Below are the code and all the weights of a small trained network. Each question names an input and a target symbol and asks about switching units off, where a switched-off unit gives its printed mean instead of its output.

import numpy as np


def w(rows, s, z=0):
    codes = np.array(rows[::2]) - 128.0
    scale = np.full(codes.shape[1], s)
    scale[-1] = z or s
    return codes * scale


def norm(h):
    return h / np.sqrt((h * h).mean(-1, keepdims=True) + 1e-5)


def f(y):
    return y / 2 * (1 + np.tanh(0.7978845608 * (y + 0.044715 * y**3)))


def softmax(a):
    e = np.exp(a - a.max(-1, keepdims=True))
    return e / e.sum(-1, keepdims=True)


def log_softmax(a):
    a = a - a.max(-1, keepdims=True)
    return a - np.log(np.exp(a).sum(-1, keepdims=True))


def net(x, mask):
    ids = ['αβγδζηθλμξπστφψω'.index(c) for c in x.split()]
    T = len(ids)
    res = E[ids] + P[:T]
    u = 0
    for l in range(2):
        r = norm(res)
        for j in range(2):
            rows = slice(4 * j, 4 * j + 4)
            q, k, v = (r @ M[l][rows].T for M in (Q, K, V))
            z = softmax(np.where(np.tri(T) > 0, q @ k.T / 4**0.5, -1e9)) @ v
            o = O[l][rows]
            res = res + np.where(mask[u + j], z, o[:, -1]) @ o[:, :-1]
        u += 2
        y = f(norm(res) @ A[l][:, :-1].T + A[l][:, -1])
        res = res + np.where(mask[u : u + 12], y, B[l][:, -1]) @ B[l][:, :-1]
        u += 12
    return log_softmax(norm(res)[-1] @ U[:, :-1].T + U[:, -1])


Q, K, V, O, A, B = {}, {}, {}, {}, {}, {}
E = w([
[124,118,49,147,110,57,6,129,139],'α',
[122,137,101,219,80,76,41,89,117],'β',
[61,110,146,84,129,193,154,106,95],'γ',
[183,155,151,184,133,56,142,54,122],'δ',
[77,106,164,172,112,48,87,121,198],'ζ',
[202,138,90,248,89,120,84,133,149],'η',
[152,143,93,215,118,119,116,24,97],'θ',
[138,119,213,93,129,139,140,125,39],'λ',
[181,35,58,177,197,60,75,140,116],'μ',
[171,146,111,103,163,52,144,85,160],'ξ',
[95,154,107,110,128,68,105,35,151],'π',
[166,88,141,91,181,115,135,192,63],'σ',
[115,129,253,55,96,97,99,170,114],'τ',
[177,128,146,140,111,192,143,188,75],'φ',
[90,120,126,155,91,188,105,180,80],'ψ',
[124,94,193,207,138,46,135,118,190],'ω',
],0.014)
P = w([
[146,90,66,71,49,25,166,61,171],'0',
[101,2,237,139,120,96,116,135,53],'1',
[57,119,167,150,157,81,209,160,68],'2',
[143,71,202,118,108,178,121,127,157],'3',
[57,157,171,162,189,108,165,163,56],'4',
[155,78,182,122,175,223,132,117,194],'5',
[60,223,159,163,223,142,154,163,89],'6',
[169,146,178,107,203,243,77,118,187],'7',
[46,238,195,151,209,133,137,110,82],'8',
],0.0086)
Q[0] = w([
[111,123,149,138,127,169,135,157,102],'L0H0',
[107,145,109,142,138,118,142,146,118],'L0H0',
[138,128,116,152,136,107,110,110,156],'L0H0',
[136,129,108,137,118,118,114,108,150],'L0H0',
[122,198,6,218,189,61,148,79,248],'L0H1',
[160,110,123,140,130,98,101,69,177],'L0H1',
[117,105,91,106,111,149,164,131,162],'L0H1',
[67,170,119,155,150,95,181,178,55],'L0H1',
],0.024)
K[0] = w([
[140,133,113,123,108,122,148,132,129],'L0H0',
[143,104,137,124,127,150,115,110,148],'L0H0',
[133,169,141,133,173,149,97,125,137],'L0H0',
[119,143,124,147,156,132,127,137,127],'L0H0',
[128,166,201,149,253,180,45,110,134],'L0H1',
[117,199,119,135,158,134,112,150,114],'L0H1',
[115,118,161,138,173,111,112,112,77],'L0H1',
[173,63,142,110,94,166,88,90,151],'L0H1',
],0.027)
V[0] = w([
[141,134,135,145,116,156,126,110,186],'L0H0',
[139,155,207,167,123,76,140,165,133],'L0H0',
[175,181,68,66,33,138,173,126,103],'L0H0',
[93,91,83,137,154,103,143,154,127],'L0H0',
[99,137,149,45,140,153,182,163,133],'L0H1',
[13,90,73,110,108,138,44,200,181],'L0H1',
[34,135,139,143,110,186,142,1,101],'L0H1',
[93,125,204,75,179,55,102,94,189],'L0H1',
],0.018)
O[0] = w([
[169,83,99,103,129,130,93,126,102,81],'L0H0',
[86,177,80,128,105,112,97,122,80,162],'L0H0',
[101,154,132,8,149,89,110,174,194,138],'L0H0',
[168,123,145,138,178,155,136,118,133,154],'L0H0',
[75,84,90,164,123,117,153,206,146,67],'L0H1',
[224,137,172,201,61,132,114,187,180,55],'L0H1',
[111,61,217,148,142,53,76,113,61,219],'L0H1',
[75,110,125,154,122,170,19,129,189,255],'L0H1',
],0.014,0.0081)
A[0] = w([
[149,150,253,77,120,235,120,212,53,137],'L0N0',
[112,61,46,169,170,13,183,68,83,90],'L0N1',
[183,55,80,83,113,28,145,109,217,3],'L0N2',
[112,213,85,129,112,188,253,149,113,224],'L0N3',
[50,119,134,41,173,244,137,121,150,169],'L0N4',
[71,159,109,189,84,24,118,15,185,165],'L0N5',
[175,155,137,149,139,217,162,162,176,87],'L0N6',
[209,136,119,165,116,76,157,137,183,123],'L0N7',
[111,174,171,54,227,166,179,158,24,174],'L0N8',
[74,134,137,69,178,197,154,227,101,69],'L0N9',
[131,162,130,89,124,97,196,196,182,5],'L0N10',
[144,170,16,215,78,79,143,76,196,50],'L0N11',
],0.013,0.0026)
B[0] = w([
[21,96,75,155,111,176,154,182,144,198],'L0N0',
[105,135,115,193,15,124,181,117,136,212],'L0N1',
[55,174,159,38,181,117,128,149,180,141],'L0N2',
[141,5,124,126,124,178,106,215,76,206],'L0N3',
[119,193,132,178,97,75,173,177,56,254],'L0N4',
[220,93,74,195,140,173,60,114,94,216],'L0N5',
[106,115,176,141,168,106,42,85,156,174],'L0N6',
[171,184,173,134,86,91,209,115,137,154],'L0N7',
[102,80,157,121,34,166,117,107,204,243],'L0N8',
[182,135,199,125,144,187,164,87,105,186],'L0N9',
[134,138,179,109,128,159,111,78,222,160],'L0N10',
[161,58,223,169,151,148,200,96,132,179],'L0N11',
],0.017,0.0093)
Q[1] = w([
[113,82,73,153,116,55,95,4,37],'L1H0',
[164,114,64,204,146,224,106,130,141],'L1H0',
[54,170,159,52,119,196,21,106,130],'L1H0',
[16,113,15,109,134,107,151,196,141],'L1H0',
[168,80,114,120,114,236,73,161,123],'L1H1',
[107,176,63,119,192,254,189,87,111],'L1H1',
[181,70,94,205,93,33,238,182,73],'L1H1',
[125,104,65,184,116,103,94,9,144],'L1H1',
],0.017)
K[1] = w([
[48,86,145,185,126,96,74,79,1],'L1H0',
[150,91,64,230,142,200,111,138,164],'L1H0',
[147,146,69,60,192,104,29,62,189],'L1H0',
[31,109,23,81,91,142,139,202,139],'L1H0',
[202,53,65,154,138,182,131,145,192],'L1H1',
[115,164,36,93,214,208,211,61,177],'L1H1',
[120,129,181,205,47,187,204,200,29],'L1H1',
[124,110,87,198,101,126,81,27,70],'L1H1',
],0.017)
V[1] = w([
[96,139,150,64,98,172,103,167,220],'L1H0',
[180,116,72,55,85,98,123,12,104],'L1H0',
[179,91,126,107,8,131,127,138,167],'L1H0',
[123,183,106,198,94,154,109,69,130],'L1H0',
[189,89,110,177,169,134,160,122,123],'L1H1',
[67,66,199,95,105,229,130,161,58],'L1H1',
[112,109,144,82,139,99,121,118,218],'L1H1',
[174,137,37,150,56,114,32,130,114],'L1H1',
],0.015)
O[1] = w([
[125,131,131,216,29,158,108,110,151,88],'L1H0',
[170,61,87,181,193,68,196,63,79,137],'L1H0',
[65,126,72,185,140,144,161,79,119,197],'L1H0',
[106,142,93,85,141,66,216,159,139,215],'L1H0',
[112,70,97,52,155,134,102,165,162,133],'L1H1',
[142,193,118,93,96,75,47,19,153,254],'L1H1',
[125,69,107,193,111,136,113,117,68,101],'L1H1',
[70,128,155,131,122,103,249,152,209,170],'L1H1',
],0.011,0.0074)
A[1] = w([
[137,66,151,155,152,75,45,206,49,22],'L1N0',
[109,112,73,136,125,239,113,181,187,14],'L1N1',
[46,94,40,111,168,119,82,60,146,142],'L1N2',
[144,72,75,150,173,120,141,104,143,102],'L1N3',
[113,86,219,182,32,171,108,161,92,97],'L1N4',
[103,146,129,123,184,92,226,84,103,164],'L1N5',
[53,85,111,146,102,84,158,146,115,213],'L1N6',
[214,80,125,136,161,134,137,218,79,180],'L1N7',
[90,159,130,144,97,166,248,192,87,165],'L1N8',
[221,210,100,102,67,138,212,68,165,7],'L1N9',
[39,228,86,44,201,105,83,118,93,40],'L1N10',
[253,132,167,61,108,149,126,34,116,45],'L1N11',
],0.014,0.002)
B[1] = w([
[116,94,155,82,112,111,148,229,100,175],'L1N0',
[77,106,132,107,202,86,120,77,90,180],'L1N1',
[163,141,150,77,41,132,85,141,138,177],'L1N2',
[100,171,120,120,101,167,115,126,117,157],'L1N3',
[187,146,61,128,156,50,177,85,122,250],'L1N4',
[130,192,172,154,160,156,60,138,132,191],'L1N5',
[103,149,119,174,148,137,184,152,157,203],'L1N6',
[106,182,104,151,92,158,123,110,57,144],'L1N7',
[188,86,157,117,105,187,61,165,114,179],'L1N8',
[100,133,98,1,105,69,75,120,126,147],'L1N9',
[207,79,38,119,167,92,152,169,189,164],'L1N10',
[46,109,165,139,135,156,200,226,176,161],'L1N11',
],0.02,0.016)
U = w([
[193,129,50,103,189,149,110,185,184,253],'α',
[123,210,34,96,100,49,108,81,90,96],'β',
[2,75,82,140,194,125,90,105,205,53],'γ',
[102,83,127,180,144,38,220,212,102,14],'δ',
[218,81,138,248,169,127,109,57,173,141],'ζ',
[158,35,72,150,36,186,182,89,110,164],'η',
[135,63,186,126,91,100,14,161,127,197],'θ',
[238,175,178,153,75,163,142,157,49,154],'λ',
[128,71,215,168,171,250,177,170,152,176],'μ',
[65,109,231,154,100,111,156,16,84,28],'ξ',
[113,84,82,118,208,173,103,125,21,223],'π',
[54,192,113,214,28,169,116,180,147,87],'σ',
[117,231,190,102,230,120,154,150,98,121],'τ',
[143,176,139,134,108,238,27,78,136,221],'φ',
[61,129,115,3,82,162,160,146,147,178],'ψ',
[189,142,215,126,87,111,183,113,249,67],'ω',
],0.0074,0.0021)

Each question gives the input, a string of symbols that net reads in full, and the target symbol t.
The units are the heads (4 rows each of Q, K, V and O) and the neurons (one row each of A and B). Each row of codes is followed by its name. A weight is (code - 128) times the scale printed after its matrix; where a second scale follows, it is the last column's (O, A, B and U).
mask holds one flag per unit, layer by layer, with each layer's heads first. A switched-off unit (its flag False) gives its mean, the last column of its rows in O or B, instead of its output. The means were averaged over made-up inputs and are rounded, as every weight is.
A unit's drop is (log p(t) with every unit on - log p(t) with that unit switched off) / (log p(t) with every unit on - log p(t) with every unit switched off).
The circuit of an input: a set's keep is (log p(t) with only the set's units on - log p(t) with every unit switched off) / (log p(t) with every unit on - log p(t) with every unit switched off). Starting from the 12 units with the biggest drops (on a tie, the unit counted first), units are removed one at a time, each time the one whose removal leaves the highest keep (on an exact tie, the one counted first), for as long as the keep stays at least 0.8.
circuit, biggest first: the units of the circuit, biggest drop first
most important unit: the unit with the biggest drop
top k neurons: the k neurons with the biggest drops, biggest first
drop of u: that unit's drop, to one decimal
input β ψ τ δ, target γ: circuit, biggest first	[L0H1; L1N1]
input λ ω γ γ λ, target β: top neuron	[L0N4]
input μ τ σ θ λ λ ω τ η, target γ: circuit, biggest first	[L0H1; L1N1]
input λ θ ψ θ ξ, target ξ: circuit, biggest first	[L0H1; L0N8]
input ξ φ θ θ τ φ θ η θ, target ψ: circuit, biggest first	[L0H1; L1N11; L1N9]
input θ δ θ σ ψ θ ψ μ, target λ: circuit, biggest first	[L0H1; L1N7]
input ψ θ θ τ, target ω: circuit, biggest first	[L0H1; L0H0; L0N10]
input θ φ ψ ω η ξ γ β ψ, target ξ: circuit, biggest first	[L0N8; L0H1]
input λ μ μ λ θ ζ θ λ γ, target β: circuit, biggest first	[L1H1; L1N10]
input γ ψ δ ζ α φ, target θ: circuit, biggest first	[L0H1; L1H1]
input φ θ θ φ, target ψ: circuit, biggest first	[L0H1; L1N9]
input λ θ τ, target β: top 2 neurons	[L0N4; L1N10]
input σ φ θ ψ τ, target φ: circuit, biggest first	[L1H0; L1H1; L0H0]
input λ μ θ γ, target β: circuit, biggest first	[L1H1; L0N4]
input μ γ λ μ γ γ π δ, target θ: circuit, biggest first	[L0H1]
input ζ φ γ λ α γ τ θ, target γ: circuit, biggest first	[L0H1; L1N1]
input ω θ ξ θ θ α ζ φ, target α: top 2 neurons	[L1N10; L0N11]
input γ γ θ θ η, target ξ: top 2 neurons	[L0N8; L0N1]
input θ φ θ β π, target τ: top 2 neurons	[L1N11; L1N5]
input ω π θ δ γ λ θ, target σ: top 2 neurons	[L0N1; L1N4]
input ω γ ω τ δ α φ, target α: most important unit	L1N10
input β μ λ γ, target μ: top 2 neurons	[L0N5; L1N8]
input γ φ γ τ ω ζ μ, target ζ: top 2 neurons	[L0N4; L0N11]
input ξ π θ φ, target λ: top 2 neurons	[L0N4; L1N8]
input λ μ α π π ξ, target θ: drop of L1N0	0.1
input φ ξ β μ ζ γ λ γ, target ψ: drop of L0H0	0.4
input δ γ γ, target τ: drop of L0N8	0.2
input β η α γ τ ψ ξ ξ, target α: drop of L0H1	0.8
input ω θ γ μ λ β λ μ, target σ: most important unit	L0N1
